[[ -5  22   0 -12  -8  -1  -5   1  -2  -4   5]
 [  6  -5 -11   2  10  -7  -8 -31  -8   1   9]
 [  1  -1   5  20  -7 -17   0  25   6 -20   1]
 [ 10 -12  -5  -1   3   2   5   7  -3  16  10]
 [ -6 -10 -16  13   7 -15  17  -8 -15  37  -3]]
->
[[ -6 -10 -16  13   7 -15  17  -8 -15  37  -3]
 [ -5  22   0 -12  -8  -1  -5   1  -2  -4   5]
 [  6  -5 -11   2  10  -7  -8 -31  -8   1   9]
 [  1  -1   5  20  -7 -17   0  25   6 -20   1]
 [ 10 -12  -5  -1   3   2   5   7  -3  16  10]]

[[ 11  -6 -12 -15   2  10]
 [ 26 -19  -1 -24   8   7]]
->
[[ 26 -19  -1 -24   8   7]
 [ 11  -6 -12 -15   2  10]]

[[ -5   1   5   4  -1   1   3 -14  -6  -6  -3   2   6   2]
 [-12   3  14  13  -3   3   7 -33 -18 -16   3   9  17   3]
 [  6  -1  -7  -6   1  -1  -3  17   8   7  -2  -4  -8  -2]
 [  7  -2  -7  -7   2  -1  -4  21  10   9  -6  -5  -9  -2]
 [ -6   1   7   6  -2   1   4 -17  -9  -9  -4   4   9   2]]
->
[[ -6   1   7   6  -2   1   4 -17  -9  -9  -4   4   9   2]
 [ -5   1   5   4  -1   1   3 -14  -6  -6  -3   2   6   2]
 [-12   3  14  13  -3   3   7 -33 -18 -16   3   9  17   3]
 [  6  -1  -7  -6   1  -1  -3  17   8   7  -2  -4  -8  -2]
 [  7  -2  -7  -7   2  -1  -4  21  10   9  -6  -5  -9  -2]]

[[ 34  -2 -13  -3 -35 -10 -28   5  15 -21 -13 -18]
 [  0  -3  -2  -2  -1  -1  -9   3   4  -2  -3  -3]
 [ -8  -1  -3   9   3   4  -9   0  -4  -4  11 -10]
 [ -7  -5  -7  15   1  -3   8 -16 -14  -7  -2   1]]
->
[[ -7  -5  -7  15   1  -3   8 -16 -14  -7  -2   1]
 [ 34  -2 -13  -3 -35 -10 -28   5  15 -21 -13 -18]
 [  0  -3  -2  -2  -1  -1  -9   3   4  -2  -3  -3]
 [ -8  -1  -3   9   3   4  -9   0  -4  -4  11 -10]]

[[ -2  -4  -4   0]
 [-19 -28 -32  -5]
 [ -9 -14 -16  -1]
 [-15 -20 -24  -2]
 [ -2  -2  -3  -2]
 [-11 -13 -18   0]
 [  9  14  15   1]
 [ -3  -5  -9   0]
 [-11 -16 -15  -3]
 [  1   3   4   1]
 [ -4  -8 -10  -1]
 [  3   5   5   1]]
->
[[  3   5   5   1]
 [ -2  -4  -4   0]
 [-19 -28 -32  -5]
 [ -9 -14 -16  -1]
 [-15 -20 -24  -2]
 [ -2  -2  -3  -2]
 [-11 -13 -18   0]
 [  9  14  15   1]
 [ -3  -5  -9   0]
 [-11 -16 -15  -3]
 [  1   3   4   1]
 [ -4  -8 -10  -1]]

[[  3   0  13   5  -3  -5   6  -8   0  21  -2  16]
 [-18   9   8   5 -15 -16   7 -10  -5   2  -3  11]
 [-14  11  25  -7 -15 -18   9 -13 -15  13  -9  12]
 [  2   5  12  -5   2  -2   8  -3  -9   5  -2   4]
 [ -9  -5   1   6   0   4  12   6   5  -4  -9  -5]
 [ 12  -3 -14  17  29  15  -7  20  21 -29   4 -18]
 [ -4  -3  13  -2 -10 -13  24 -14 -18  17 -10  13]]
->
[[ -4  -3  13  -2 -10 -13  24 -14 -18  17 -10  13]
 [  3   0  13   5  -3  -5   6  -8   0  21  -2  16]
 [-18   9   8   5 -15 -16   7 -10  -5   2  -3  11]
 [-14  11  25  -7 -15 -18   9 -13 -15  13  -9  12]
 [  2   5  12  -5   2  -2   8  -3  -9   5  -2   4]
 [ -9  -5   1   6   0   4  12   6   5  -4  -9  -5]
 [ 12  -3 -14  17  29  15  -7  20  21 -29   4 -18]]

[[  6  22  -8]
 [ -8 -13   4]
 [-22 -25   4]
 [-28  -1 -16]
 [ 27  -1  16]]
->
[[ 27  -1  16]
 [  6  22  -8]
 [ -8 -13   4]
 [-22 -25   4]
 [-28  -1 -16]]

[[ -7 -16]
 [ 25  -3]
 [-15  18]
 [-28  25]
 [-23 -15]
 [ 32  12]
 [-28   2]
 [  4   6]
 [  4 -24]]
->
[[  4 -24]
 [ -7 -16]
 [ 25  -3]
 [-15  18]
 [-28  25]
 [-23 -15]
 [ 32  12]
 [-28   2]
 [  4   6]]
